Below is a small trained network, with its code and all its weights. Each question gives an input and a class and asks what happens when units are switched off, that is, made to give their printed mean instead of their output.

import numpy as np


def w(rows, s, z=0):
    codes = np.array(rows[::2]) - 128.0
    scale = np.full(codes.shape[1], s)
    scale[-1] = z or s
    return codes * scale


def norm(h):
    return h / np.sqrt((h * h).mean(-1, keepdims=True) + 1e-5)


def f(y):
    return np.maximum(y, 0)


def log_softmax(a):
    a = a - a.max(-1, keepdims=True)
    return a - np.log(np.exp(a).sum(-1, keepdims=True))


def net(x, mask):
    res = np.array(x, float).reshape(1, 4) / 4 @ E
    u = 0
    for l in range(3):
        y = f(norm(res) @ A[l][:, :-1].T + A[l][:, -1])
        res = res + np.where(mask[u : u + 8], y, B[l][:, -1]) @ B[l][:, :-1]
        u += 8
    return log_softmax(norm(res)[-1] @ U[:, :-1].T + U[:, -1])


A, B = {}, {}
E = w([
[126,129,130,133,125],'x0',
[138,67,204,186,204],'x1',
[254,193,234,55,92],'x2',
[49,86,243,87,73],'x3',
],0.006)
A[0] = w([
[123,152,120,125,82,253],'L0N0',
[150,88,186,170,214,167],'L0N1',
[210,157,88,170,157,140],'L0N2',
[72,92,66,85,132,26],'L0N3',
[179,96,51,115,173,153],'L0N4',
[175,107,119,126,128,84],'L0N5',
[1,102,114,146,143,68],'L0N6',
[74,106,37,182,180,143],'L0N7',
],0.012,0.0035)
B[0] = w([
[131,196,78,92,107,189],'L0N0',
[87,187,175,241,168,208],'L0N1',
[213,92,111,40,203,185],'L0N2',
[123,111,66,96,118,185],'L0N3',
[100,169,142,176,101,187],'L0N4',
[140,154,129,95,140,140],'L0N5',
[139,9,90,76,188,242],'L0N6',
[119,220,91,218,48,255],'L0N7',
],0.015,0.009)
A[1] = w([
[72,66,134,90,186,22],'L1N0',
[85,42,95,50,137,50],'L1N1',
[174,112,239,181,191,3],'L1N2',
[59,159,227,88,56,209],'L1N3',
[119,103,139,211,203,75],'L1N4',
[103,89,227,188,57,117],'L1N5',
[111,2,139,159,177,68],'L1N6',
[157,118,147,161,143,74],'L1N7',
],0.017,0.0017)
B[1] = w([
[119,178,132,189,158,187],'L1N0',
[199,140,100,100,2,226],'L1N1',
[46,184,64,97,168,246],'L1N2',
[113,140,212,85,87,209],'L1N3',
[161,55,232,119,152,254],'L1N4',
[77,131,59,115,95,199],'L1N5',
[41,51,103,173,129,215],'L1N6',
[116,164,160,127,113,165],'L1N7',
],0.024,0.0078)
A[2] = w([
[80,186,74,204,192,114],'L2N0',
[183,100,226,252,110,141],'L2N1',
[84,141,63,149,93,1],'L2N2',
[95,119,226,123,126,83],'L2N3',
[184,169,179,43,201,152],'L2N4',
[175,130,101,124,119,125],'L2N5',
[38,110,196,132,164,62],'L2N6',
[223,87,127,69,77,155],'L2N7',
],0.015,0.0035)
B[2] = w([
[191,157,212,145,125,254],'L2N0',
[57,165,228,167,121,210],'L2N1',
[161,192,133,86,161,213],'L2N2',
[161,115,158,64,47,208],'L2N3',
[88,95,159,115,204,228],'L2N4',
[133,118,65,144,140,180],'L2N5',
[182,109,5,136,103,243],'L2N6',
[182,23,94,161,117,226],'L2N7',
],0.021,0.0076)
U = w([
[205,233,79,180,115,209],'0',
[200,40,76,94,217,109],'1',
[181,81,35,141,44,210],'2',
[156,67,219,56,61,87],'3',
[126,180,244,232,126,119],'4',
[121,175,176,97,253,140],'5',
[44,36,135,201,103,126],'6',
[17,183,101,42,114,6],'7',
],0.017,0.0024)

Each question gives the input, the list of numbers given to net, and the class t.
The units are the neurons (one row each of A and B). Each row of codes is followed by its name. A weight is (code - 128) times the scale printed after its matrix; where a second scale follows, it is the last column's (A, B and U).
mask holds one flag per neuron, layer by layer. A switched-off neuron (its flag False) gives its mean, the last column of its row in B, instead of its output. The means were averaged over made-up inputs and are rounded, as every weight is.
A unit's drop is (log p(t) with every unit on - log p(t) with that unit switched off) / (log p(t) with every unit on - log p(t) with every unit switched off).
The circuit of an input: a set's keep is (log p(t) with only the set's units on - log p(t) with every unit switched off) / (log p(t) with every unit on - log p(t) with every unit switched off). Starting from the 12 units with the biggest drops (on a tie, the unit counted first), units are removed one at a time, each time the one whose removal leaves the highest keep (on an exact tie, the one counted first), for as long as the keep stays at least 0.8.
circuit, biggest first: the units of the circuit, biggest drop first
most important unit: the unit with the biggest drop
top k neurons: the k neurons with the biggest drops, biggest first
k most important neurons of layer l: the k neurons of layer l with the biggest drops, biggest first
drop when u is switched off: that unit's drop, to one decimal
input [3,-8,-8,6], class 2: circuit, biggest first -> (L1N1, L0N6)
input [3,3,-3,-1], class 4: most important unit -> L0N7
input [-5,3,4,1], class 7: top 4 neurons -> (L1N2, L0N7, L0N6, L0N2)
input [-7,6,1,-5], class 5: top 2 neurons -> (L0N2, L1N2)
input [-4,3,0,5], class 6: circuit, biggest first -> (L0N7, L1N6)
input [2,-2,0,5], class 2: top 2 neurons -> (L1N1, L0N1)
input [3,-8,1,-2], class 1: top 3 neurons -> (L0N7, L0N1, L1N2)
input [-5,1,1,3], class 7: circuit, biggest first -> (L1N2, L0N7, L0N3)
input [-8,8,0,-3], class 4: top 4 neurons -> (L0N1, L1N4, L0N6, L2N0)
input [4,-2,2,-8], class 1: top 3 neurons -> (L0N2, L1N2, L0N1)
input [-1,7,2,-2], class 5: top 2 neurons -> (L1N2, L0N7)
input [3,0,-7,-4], class 0: 3 most important neurons of layer 0 -> (L0N7, L0N1, L0N3)
input [7,-6,0,-5], class 0: top 4 neurons -> (L1N4, L0N6, L1N1, L0N4)
input [-8,-1,-1,-1], class 0: top neuron -> (L1N4)
input [-6,-6,1,3], class 3: 4 most important neurons of layer 1 -> (L1N2, L1N1, L1N3, L1N6)
input [6,7,4,5], class 7: top 2 neurons -> (L1N2, L0N6)
input [5,-4,-1,0], class 0: top 4 neurons -> (L1N4, L0N6, L1N1, L0N2)
input [1,-2,0,-1], class 0: 3 most important neurons of layer 1 -> (L1N4, L1N3, L1N1)
input [-1,-1,-8,-1], class 0: 2 most important neurons of layer 0 -> (L0N7, L0N1)
input [4,5,6,2], class 7: circuit, biggest first -> (L1N2)
input [3,8,1,-2], class 5: 2 most important neurons of layer 1 -> (L1N2, L1N4)
input [-3,-8,4,-5], class 1: 2 most important neurons of layer 1 -> (L1N2, L1N1)
input [2,5,0,-3], class 4: top 3 neurons -> (L0N1, L0N6, L1N4)
input [-4,7,5,-4], class 5: drop when L1N2 is switched off -> 0.2
input [-7,6,-6,-5], class 4: drop when L0N7 is switched off -> 0.2
input [-6,-4,8,-7], class 1: drop when L1N6 is switched off -> 0.0
input [-4,-5,-7,-2], class 0: drop when L0N7 is switched off -> 0.9
input [6,3,1,-6], class 5: most important unit -> L0N2
input [-4,-2,1,-4], class 1: 2 most important neurons of layer 0 -> (L0N2, L0N1)
